Here is a tiny trained network, its code and every weight. The questions are about switching its units off for an input and a target symbol, where a switched-off unit gives its printed mean instead of its output.

import numpy as np


def w(rows, s, z=0):
    codes = np.array(rows[::2]) - 128.0
    scale = np.full(codes.shape[1], s)
    scale[-1] = z or s
    return codes * scale


def f(y):
    return np.maximum(y, 0)


def softmax(a):
    e = np.exp(a - a.max(-1, keepdims=True))
    return e / e.sum(-1, keepdims=True)


def log_softmax(a):
    a = a - a.max(-1, keepdims=True)
    return a - np.log(np.exp(a).sum(-1, keepdims=True))


def net(x, mask):
    ids = ['αβγζηθλξπστψω'.index(c) for c in x.split()]
    T = len(ids)
    res = E[ids] + P[:T]
    q, k, v = (res @ M[0].T for M in (Q, K, V))
    z = softmax(np.where(np.tri(T) > 0, q @ k.T / 2**0.5, -1e9)) @ v
    res = res + np.where(mask[0], z, O[0][:, -1]) @ O[0][:, :-1]
    y = f(res @ A[0][:, :-1].T + A[0][:, -1])
    res = res + np.where(mask[1:13], y, B[0][:, -1]) @ B[0][:, :-1]
    return log_softmax(res[-1] @ U[:, :-1].T + U[:, -1])


Q, K, V, O, A, B = {}, {}, {}, {}, {}, {}
E = w([
[151,183,105,97,97],'α',
[176,209,107,123,145],'β',
[248,167,111,163,118],'γ',
[144,148,152,74,89],'ζ',
[176,203,102,114,179],'η',
[137,152,141,74,127],'θ',
[117,106,189,38,139],'λ',
[118,81,96,121,59],'ξ',
[199,101,156,124,199],'π',
[162,128,74,153,52],'σ',
[141,174,107,98,124],'τ',
[86,132,112,73,164],'ψ',
[119,123,168,53,99],'ω',
],0.014)
P = w([
[31,250,181,77,115],'0',
[136,141,24,27,156],'1',
[61,136,181,161,128],'2',
[149,113,21,47,165],'3',
[84,110,194,168,129],'4',
[157,95,25,63,169],'5',
[76,96,180,193,138],'6',
[155,73,24,71,166],'7',
[78,77,178,205,136],'8',
[171,59,26,86,170],'9',
[80,57,171,218,143],'10',
[177,42,30,98,171],'11',
[71,46,163,241,145],'12',
[151,77,44,44,167],'13',
],0.011)
Q[0] = w([
[191,131,15,3,142],'head 1',
[173,130,20,36,128],'head 1',
],0.052)
K[0] = w([
[60,250,170,31,142],'head 1',
[87,236,137,70,124],'head 1',
],0.026)
V[0] = w([
[129,112,113,120,4],'head 1',
[182,185,97,186,87],'head 1',
],0.036)
O[0] = w([
[26,56,56,167,23,5],'head 1',
[220,44,84,247,20,53],'head 1',
],0.014,0.0026)
A[0] = w([
[112,81,98,153,103,44],'neuron 1',
[175,96,8,60,139,175],'neuron 2',
[209,84,24,55,160,152],'neuron 3',
[102,103,77,119,137,1],'neuron 4',
[133,85,115,119,112,208],'neuron 5',
[96,145,190,227,96,54],'neuron 6',
[124,160,161,137,145,27],'neuron 7',
[82,160,174,174,74,138],'neuron 8',
[95,153,218,237,108,8],'neuron 9',
[75,110,80,124,185,77],'neuron 10',
[217,89,89,73,131,106],'neuron 11',
[61,143,188,161,90,88],'neuron 12',
],0.013,0.0089)
B[0] = w([
[160,253,165,119,128,253],'neuron 1',
[118,52,185,121,215,203],'neuron 2',
[80,141,174,93,36,201],'neuron 3',
[167,79,88,86,60,174],'neuron 4',
[118,134,95,210,125,210],'neuron 5',
[102,70,63,31,98,190],'neuron 6',
[104,80,111,195,39,202],'neuron 7',
[108,88,98,158,209,184],'neuron 8',
[172,80,254,142,142,153],'neuron 9',
[218,137,100,157,100,175],'neuron 10',
[114,149,45,148,203,195],'neuron 11',
[113,109,191,96,145,168],'neuron 12',
],0.021,0.03)
U = w([
[122,71,83,167,181,139],'α',
[223,127,122,82,201,155],'β',
[224,76,124,198,165,46],'γ',
[98,49,150,125,163,103],'ζ',
[171,162,72,171,183,57],'η',
[106,150,120,86,123,189],'θ',
[172,116,183,115,61,23],'λ',
[122,78,38,139,80,125],'ξ',
[149,114,211,223,151,252],'π',
[152,2,163,137,71,132],'σ',
[168,156,106,97,230,161],'τ',
[222,176,113,134,125,33],'ψ',
[181,118,213,77,183,152],'ω',
],0.0055,0.0042)

Each question gives the input, a string of symbols that net reads in full, and the target symbol t.
The units are the heads (2 rows each of Q, K, V and O) and the neurons (one row each of A and B). Each row of codes is followed by its name. A weight is (code - 128) times the scale printed after its matrix; where a second scale follows, it is the last column's (O, A, B and U).
mask holds one flag per unit, heads first, then neurons. A switched-off unit (its flag False) gives its mean, the last column of its rows in O or B, instead of its output. The means were averaged over made-up inputs and are rounded, as every weight is.
A unit's drop is (log p(t) with every unit on - log p(t) with that unit switched off) / (log p(t) with every unit on - log p(t) with every unit switched off).
The circuit of an input: a set's keep is (log p(t) with only the set's units on - log p(t) with every unit switched off) / (log p(t) with every unit on - log p(t) with every unit switched off). Starting from the 12 units with the biggest drops (on a tie, the unit counted first), units are removed one at a time, each time the one whose removal leaves the highest keep (on an exact tie, the one counted first), for as long as the keep stays at least 0.8.
circuit, biggest first: the units of the circuit, biggest drop first
most important unit: the unit with the biggest drop
top k neurons: the k neurons with the biggest drops, biggest first
drop when u is switched off: that unit's drop, to one decimal
input λ ζ π ζ λ α ψ τ π τ ω π σ σ, target ψ: circuit, biggest first	[head 1; neuron 10; neuron 2]
input ξ ψ β τ ψ α, target γ: top neuron	[neuron 10]
input σ ω τ λ, target ξ: top 3 neurons	[neuron 6; neuron 4; neuron 5]
input ω ψ λ τ π ψ τ λ ξ, target ξ: top 4 neurons	[neuron 4; neuron 8; neuron 2; neuron 6]
input β λ ζ β α π θ ξ ζ θ θ π τ σ, target α: circuit, biggest first	[neuron 11; neuron 1; head 1]
input λ λ π ω β λ λ λ τ π τ α, target ψ: circuit, biggest first	[head 1; neuron 10; neuron 2]
input σ ω β τ γ σ σ ζ η α η τ α, target σ: top 2 neurons	[neuron 6; neuron 9]
input α λ π π π ζ ω η α λ, target π: circuit, biggest first	[head 1; neuron 6; neuron 1]
input η ζ τ π λ σ σ ζ ζ ψ, target τ: circuit, biggest first	[neuron 11; head 1]
input ω θ τ α ω θ, target β: circuit, biggest first	[head 1; neuron 10; neuron 3; neuron 5]
input β ω σ λ β η γ λ, target α: top 3 neurons	[neuron 11; neuron 1; neuron 2]
input τ β β ω γ λ ω θ λ π ζ β ψ σ, target ζ: circuit, biggest first	[neuron 1; neuron 7; neuron 10]
input ω λ ζ σ ξ λ π τ λ π, target β: top 2 neurons	[neuron 7; neuron 10]
input τ θ ζ η, target ζ: circuit, biggest first	[neuron 1; neuron 2; neuron 7]
input ζ β θ θ, target σ: top 2 neurons	[neuron 1; neuron 11]
input π σ ω τ γ β σ π α γ ψ λ τ η, target θ: top 3 neurons	[neuron 3; neuron 11; neuron 7]
input σ π τ β σ ω π π η σ η, target σ: most important unit	neuron 6
input γ α ψ η γ λ λ ξ σ ψ β λ λ τ, target η: circuit, biggest first	[neuron 11; head 1; neuron 1]
input ψ ψ γ α θ γ λ λ, target λ: top 2 neurons	[neuron 7; neuron 11]
input σ γ τ λ ω π σ ξ β, target ξ: circuit, biggest first	[head 1]
input π ζ π π σ γ π γ ζ π, target θ: top 3 neurons	[neuron 3; neuron 11; neuron 7]
input ω θ η ζ π ψ β σ, target β: top 3 neurons	[neuron 7; neuron 10; neuron 3]
input σ θ θ η β γ γ σ γ θ π π ξ π, target ξ: top 2 neurons	[neuron 6; neuron 4]
input α θ η σ, target π: top 3 neurons	[neuron 2; neuron 6; neuron 1]
input π π θ ζ ω β ζ λ γ ω λ τ, target θ: top 2 neurons	[neuron 3; neuron 11]
input π γ ξ ω λ θ θ, target ξ: top 2 neurons	[neuron 4; neuron 2]
input ω π λ σ λ σ λ θ ζ ω ω γ η, target γ: most important unit	neuron 9
input λ λ γ θ ω β, target ψ: circuit, biggest first	[head 1; neuron 10; neuron 7]
input σ π β ω π θ θ β λ π λ α, target ξ: drop when neuron 4 is switched off	2.7
